Below are the code and all the weights of a small trained network. Each question names an input and a class and asks about switching units off, where a switched-off unit gives its printed mean instead of its output.

import numpy as np


def w(rows, s, z=0):
    codes = np.array(rows[::2]) - 128.0
    scale = np.full(codes.shape[1], s)
    scale[-1] = z or s
    return codes * scale


def norm(h):
    return h / np.sqrt((h * h).mean(-1, keepdims=True) + 1e-5)


def f(y):
    return y / 2 * (1 + np.tanh(0.7978845608 * (y + 0.044715 * y**3)))


def log_softmax(a):
    a = a - a.max(-1, keepdims=True)
    return a - np.log(np.exp(a).sum(-1, keepdims=True))


def net(x, mask):
    res = np.array(x, float).reshape(1, 5) / 4 @ E
    u = 0
    for l in range(4):
        y = f(norm(res) @ A[l][:, :-1].T + A[l][:, -1])
        res = res + np.where(mask[u : u + 8], y, B[l][:, -1]) @ B[l][:, :-1]
        u += 8
    return log_softmax(norm(res)[-1] @ U[:, :-1].T + U[:, -1])


A, B = {}, {}
E = w([
[139,167,112,113,116,170,186,111],'x0',
[158,53,127,102,99,118,159,90],'x1',
[128,90,31,159,97,90,173,146],'x2',
[87,162,155,52,60,38,109,62],'x3',
[181,144,110,136,2,157,63,165],'x4',
],0.0065)
A[0] = w([
[143,79,60,124,122,152,143,127,145],'0.n0',
[62,246,110,132,144,137,109,232,108],'0.n1',
[84,122,47,200,79,86,182,93,3],'0.n2',
[91,57,73,147,86,126,204,147,82],'0.n3',
[94,201,135,162,173,104,179,73,143],'0.n4',
[107,114,43,210,146,61,89,124,70],'0.n5',
[239,172,167,35,134,159,69,174,161],'0.n6',
[73,255,75,115,180,136,27,106,123],'0.n7',
],0.0053,0.0025)
B[0] = w([
[113,170,181,52,241,150,100,128,179],'0.n0',
[78,152,83,18,66,153,80,117,223],'0.n1',
[32,121,191,222,89,114,243,127,157],'0.n2',
[104,177,143,210,3,237,125,202,182],'0.n3',
[119,211,86,84,82,144,147,180,199],'0.n4',
[92,94,248,208,147,178,136,134,168],'0.n5',
[106,145,162,187,141,127,192,164,251],'0.n6',
[75,26,65,164,136,151,117,99,223],'0.n7',
],0.0053,0.0024)
A[1] = w([
[166,153,105,80,37,189,133,172,47],'1.n0',
[140,99,154,96,121,243,189,102,189],'1.n1',
[126,198,162,194,106,168,179,79,120],'1.n2',
[194,9,193,47,114,152,165,143,46],'1.n3',
[65,158,153,49,118,2,96,196,95],'1.n4',
[168,66,99,126,151,192,142,165,91],'1.n5',
[167,13,103,48,84,162,206,102,11],'1.n6',
[135,160,201,138,168,169,77,67,143],'1.n7',
],0.0066,0.0011)
B[1] = w([
[159,161,168,109,117,99,111,191,254],'1.n0',
[102,254,151,146,143,127,75,122,242],'1.n1',
[112,121,80,70,108,27,188,130,187],'1.n2',
[96,95,135,70,78,160,75,136,201],'1.n3',
[176,139,137,202,169,150,112,122,248],'1.n4',
[148,184,46,159,155,143,142,88,207],'1.n5',
[54,120,130,111,167,93,84,132,187],'1.n6',
[96,118,175,165,100,180,203,154,197],'1.n7',
],0.0091,0.003)
A[2] = w([
[119,105,85,148,235,91,242,101,194],'2.n0',
[120,201,194,57,160,131,146,127,100],'2.n1',
[46,155,156,136,124,79,103,58,229],'2.n2',
[122,164,112,136,135,184,154,174,196],'2.n3',
[128,175,139,103,75,4,119,2,166],'2.n4',
[66,149,107,52,204,85,111,117,83],'2.n5',
[39,129,144,35,243,82,183,91,27],'2.n6',
[70,237,40,86,128,90,54,187,9],'2.n7',
],0.0061,0.0011)
B[2] = w([
[198,158,131,141,51,140,50,185,208],'2.n0',
[144,185,157,167,66,135,210,106,203],'2.n1',
[83,93,82,121,60,254,119,145,213],'2.n2',
[93,76,170,135,79,104,80,31,208],'2.n3',
[201,161,17,189,253,220,139,56,228],'2.n4',
[147,114,45,36,97,77,107,185,174],'2.n5',
[203,137,166,150,52,61,60,191,221],'2.n6',
[108,119,86,70,173,82,123,73,253],'2.n7',
],0.0063,0.0041)
A[3] = w([
[35,131,75,176,104,81,126,181,237],'3.n0',
[154,154,145,192,76,109,84,154,212],'3.n1',
[138,119,110,124,78,77,169,131,56],'3.n2',
[118,120,87,173,63,129,145,112,158],'3.n3',
[139,192,160,124,136,202,111,104,252],'3.n4',
[130,116,126,131,189,167,82,124,165],'3.n5',
[93,2,135,200,145,83,105,131,102],'3.n6',
[118,42,177,179,112,147,87,145,102],'3.n7',
],0.0085,0.0021)
B[3] = w([
[96,96,232,78,77,178,102,74,212],'3.n0',
[169,83,110,85,176,63,162,156,251],'3.n1',
[172,107,147,190,156,120,173,192,133],'3.n2',
[74,67,222,218,246,171,153,128,178],'3.n3',
[129,14,119,175,153,123,139,115,253],'3.n4',
[139,131,35,104,56,141,148,69,171],'3.n5',
[144,224,142,90,75,105,127,93,177],'3.n6',
[72,254,111,122,110,70,209,77,193],'3.n7',
],0.0067,0.0062)
U = w([
[189,122,19,238,198,188,96,63,123],'0',
[66,102,232,191,102,152,219,156,137],'1',
[218,145,112,82,125,28,70,255,136],'2',
[104,234,73,115,98,82,159,87,156],'3',
[32,90,79,43,98,165,14,103,129],'4',
[85,120,96,75,179,129,186,144,83],'5',
[94,76,97,24,234,190,157,237,2],'6',
],0.0099,0.011)

Each question gives the input, the list of numbers given to net, and the class t.
The units are the neurons (one row each of A and B). Each row of codes is followed by its name. A weight is (code - 128) times the scale printed after its matrix; where a second scale follows, it is the last column's (A, B and U).
mask holds one flag per neuron, layer by layer. A switched-off neuron (its flag False) gives its mean, the last column of its row in B, instead of its output. The means were averaged over made-up inputs and are rounded, as every weight is.
A unit's drop is (log p(t) with every unit on - log p(t) with that unit switched off) / (log p(t) with every unit on - log p(t) with every unit switched off).
The circuit of an input: a set's keep is (log p(t) with only the set's units on - log p(t) with every unit switched off) / (log p(t) with every unit on - log p(t) with every unit switched off). Starting from the 12 units with the biggest drops (on a tie, the unit counted first), units are removed one at a time, each time the one whose removal leaves the highest keep (on an exact tie, the one counted first), for as long as the keep stays at least 0.8.
units of the circuit, in order: the units of the circuit, biggest drop first
top k neurons: the k neurons with the biggest drops, biggest first
k most important neurons of layer l: the k neurons of layer l with the biggest drops, biggest first
input [6,-5,7,8,-3], class 0: units of the circuit, in order -> [2.n4 1.n4]
input [2,-8,-2,-6,-6], class 4: top 3 neurons -> [0.n1 1.n4 2.n4]
input [5,8,2,5,6], class 4: top 3 neurons -> [1.n6 1.n3 2.n6]
input [2,6,5,4,1], class 4: 4 most important neurons of layer 3 -> [3.n0 3.n4 3.n7 3.n1]
input [-8,7,-8,8,5], class 0: 2 most important neurons of layer 3 -> [3.n0 3.n4]
input [4,-2,-1,-3,-3], class 3: top 2 neurons -> [1.n1 0.n4]
input [7,6,0,7,2], class 0: units of the circuit, in order -> [2.n4]
input [2,5,8,-3,7], class 1: top 2 neurons -> [0.n2 0.n3]
input [5,6,2,4,6], class 2: top 2 neurons -> [1.n0 0.n7]
input [-6,-2,-2,-5,-7], class 2: top 2 neurons -> [2.n0 2.n6]
input [5,5,4,-2,2], class 3: 2 most important neurons of layer 0 -> [0.n0 0.n3]
input [-4,-6,-4,6,-3], class 0: top 3 neurons -> [1.n4 1.n6 1.n3]
input [5,3,6,5,6], class 1: units of the circuit, in order -> [0.n2 3.n3]
input [6,7,3,-3,2], class 4: units of the circuit, in order -> [1.n6]
input [-1,2,-7,-6,8], class 2: top 3 neurons -> [1.n0 2.n4 3.n1]
input [-4,-5,-1,4,-5], class 2: top 2 neurons -> [0.n3 1.n1]
input [-1,-7,6,3,-7], class 2: top 2 neurons -> [2.n0 2.n6]
input [4,4,7,-5,-8], class 2: top 3 neurons -> [2.n0 2.n6 1.n7]
input [3,-6,-5,6,-5], class 0: top 3 neurons -> [1.n4 2.n2 1.n6]
input [-5,-7,0,2,1], class 4: units of the circuit, in order -> [0.n7]
input [5,-6,-7,6,-2], class 1: 3 most important neurons of layer 1 -> [1.n7 1.n5 1.n1]
input [-5,-8,0,-5,6], class 4: 2 most important neurons of layer 0 -> [0.n1 0.n7]
input [7,-7,0,-5,3], class 3: top 2 neurons -> [2.n2 1.n0]
input [6,7,5,2,-5], class 4: 4 most important neurons of layer 1 -> [1.n6 1.n1 1.n7 1.n0]
input [5,-5,-5,5,7], class 2: units of the circuit, in order -> [1.n0 3.n7 3.n1]
input [1,3,-8,1,6], class 1: units of the circuit, in order -> [1.n7 0.n6]
